Two labels a row:
[ 18.0   5.1 -19.8  16.3  -0.3 -18.0 -71.5  -4.4  -6.3  -6.2   4.4  -6.4
   5.0  19.5   2.0   4.2   4.7  11.7  -0.3  -0.7  -5.7 -12.3 -11.3  -6.2
  -2.7  33.7   9.3 -11.2  18.6  -0.8  -3.0 -13.1   5.1 -12.5  29.9  -0.1
   8.2  11.3 -20.0 -30.1 -17.7 -30.7 -28.7 -27.0  -1.8   9.3  -9.4  -0.8
  31.3   1.4  18.0   7.8  -0.9   3.4   0.2] : pagos B
[ 21.5  -2.8 -16.4   0.9   3.1  -6.2 -81.4 -10.5  -6.4  -1.8  17.2 -11.2
  14.7   7.7   3.8   0.2 -16.1 -13.6   2.0  -1.5 -11.5   8.5 -10.8  -9.5
   6.6  27.4  15.1  -2.0  44.5  14.4   7.1  16.9   2.1   4.6  30.6  11.3
  -2.1  10.6  -5.2 -41.7  -7.0 -19.6 -29.3 -24.3  11.7  16.0  -1.7  13.9
   6.5  -1.6  18.2   7.5   2.0  -4.9   4.1] : pagos K
[ 11.9   4.9 -14.5   5.0  19.7   2.7 -51.5  14.8   2.9 -17.7   2.6   0.9
   1.6  28.6  20.5   3.0 -16.7  -5.5  16.1   3.6  -5.8   5.9   0.6   3.0
 -32.0  12.3  -2.5  -7.0 -17.7   5.9  13.7 -16.3  14.3  -2.3  43.3  -1.7
  -0.5  -3.1 -16.3 -18.8 -20.0 -29.6 -13.8 -32.8  17.9   7.5  -2.9   2.8
  -0.5   2.6  10.1  17.0   4.5  -4.2   4.0] : lugup Z
[  4.2   7.3 -26.2   5.6  25.1  -4.5 -81.4   8.8   0.3 -13.2   1.2  -2.6
  -0.8  19.3   3.7  13.1  -9.0  -4.5  20.8  -1.9   0.7   3.0   0.9   1.3
 -20.0  26.6   0.0  -4.5   2.1   6.0   8.1 -19.6  20.5  -8.6  53.8   5.6
   6.3   1.8 -13.0 -22.4 -21.0 -52.9  -7.1 -37.3   7.6  -4.3  -4.5   6.7
  -8.9   4.5  15.1  13.0   0.5   4.9   0.4] : pagos Z
[ 14.1  -0.7 -14.4 -10.0  15.9   2.2 -66.9  10.0   5.0  -7.5  12.4  -5.0
   4.7  35.8  14.2   1.2  -7.5 -14.2  20.2   7.4  -0.8   8.5  -3.8  -9.3
 -24.7  22.6   3.2  -2.7  -1.3  15.2  19.0  15.9  14.5  -4.5  62.7   3.7
  -5.4  -2.6 -16.3 -23.5  -2.2 -23.1 -21.9 -27.7  21.4  25.2  -3.0  12.6
   4.9   1.7   8.9  14.9   4.7  -8.3  -0.7] : pagos Z
[ 15.8  -3.5  -9.8   0.3   9.6 -11.0 -65.7   0.8  -2.4  -8.9  -1.4  -4.6
   2.5  22.3  11.6   1.8  -1.2   3.6  20.4   1.7  -4.6   3.5   2.1  -4.8
 -23.1  36.3   6.9 -11.7   5.6   2.3   6.4   3.7  13.4  -5.8  54.7   3.5
  -1.1   2.6 -21.7 -18.1  -7.2 -19.1 -32.8 -23.9   5.7  24.7  -8.1   4.4
  22.7  -3.7  15.7  18.5   1.1   1.6   0.1] : pagos Z
[ 35.0   4.0  -6.8  -2.1   6.5  -0.9 -67.1  -7.1   3.8  -5.2   3.6 -11.2
   6.6  20.7   3.4  -6.2   2.1  -4.6   4.7  -4.5   0.2   1.9  -9.6  -7.0
  -1.0  26.1   2.8   6.6 -18.6   4.5  -6.4   0.2  -7.9  -6.9  11.5   9.6
   0.6   8.0 -19.9 -25.2 -19.1  -3.7 -27.2 -17.6   4.6   6.8  -6.4  10.2
  11.1   1.4   7.4   6.3  -9.8  -3.2   4.6] : pagos V
[  0.7   2.3  -7.2   4.5  10.7   4.5 -39.1   6.0   3.2  -8.4 -11.5   1.9
  -0.1  17.6   3.2  -5.7   0.2 -28.3   7.4   5.0  -3.0   0.8  -2.3  -8.2
 -18.6  10.6  -1.5  -4.4 -17.7   0.2   9.1 -12.4  14.3   0.7  32.8   2.4
  -8.8   2.2   1.2  -8.6 -11.2 -34.3 -10.6 -20.1  11.8   6.0   3.1  -9.3
  -7.5   1.1  -2.2   7.4  -1.1   3.9   6.2] : lugup Z
[ 17.1   5.2 -28.5  12.4  20.5  -2.4 -81.4  -9.3  -0.8   2.4 -11.5   6.2
  17.2  11.3   6.6   8.3 -11.3 -29.2  15.2  -3.2   1.8   5.4  -6.6  -4.0
   6.0  29.7 -11.8   3.0   7.2  16.9   5.5 -21.5  -1.1  -9.9  28.6  16.5
   7.0  13.6 -13.0 -38.5 -18.8 -33.0 -27.3 -30.7  -0.4  -1.6  -2.8  14.9
   1.9   5.5   5.0   6.0  -5.2  -7.2  -5.2] : pagos N
[ 24.3  -4.3 -11.5   4.9  21.1   6.7 -62.7   7.0  14.1 -11.1   3.7  -1.6
   7.1  41.7   9.4   3.3   6.6 -24.1  12.9  -6.6  -5.1   2.9  -5.4  -6.2
 -36.6  -6.9   1.3  -0.9 -35.3  -3.4   0.2  -8.8  13.3  -4.5  33.4  -2.7
  -4.8  -2.3 -18.1 -18.3 -29.3 -36.5 -25.1 -32.5  30.6  10.1 -13.1   9.3
  -6.1  -4.8   1.6  10.9 -10.1  -3.7   2.7] : lugup Z
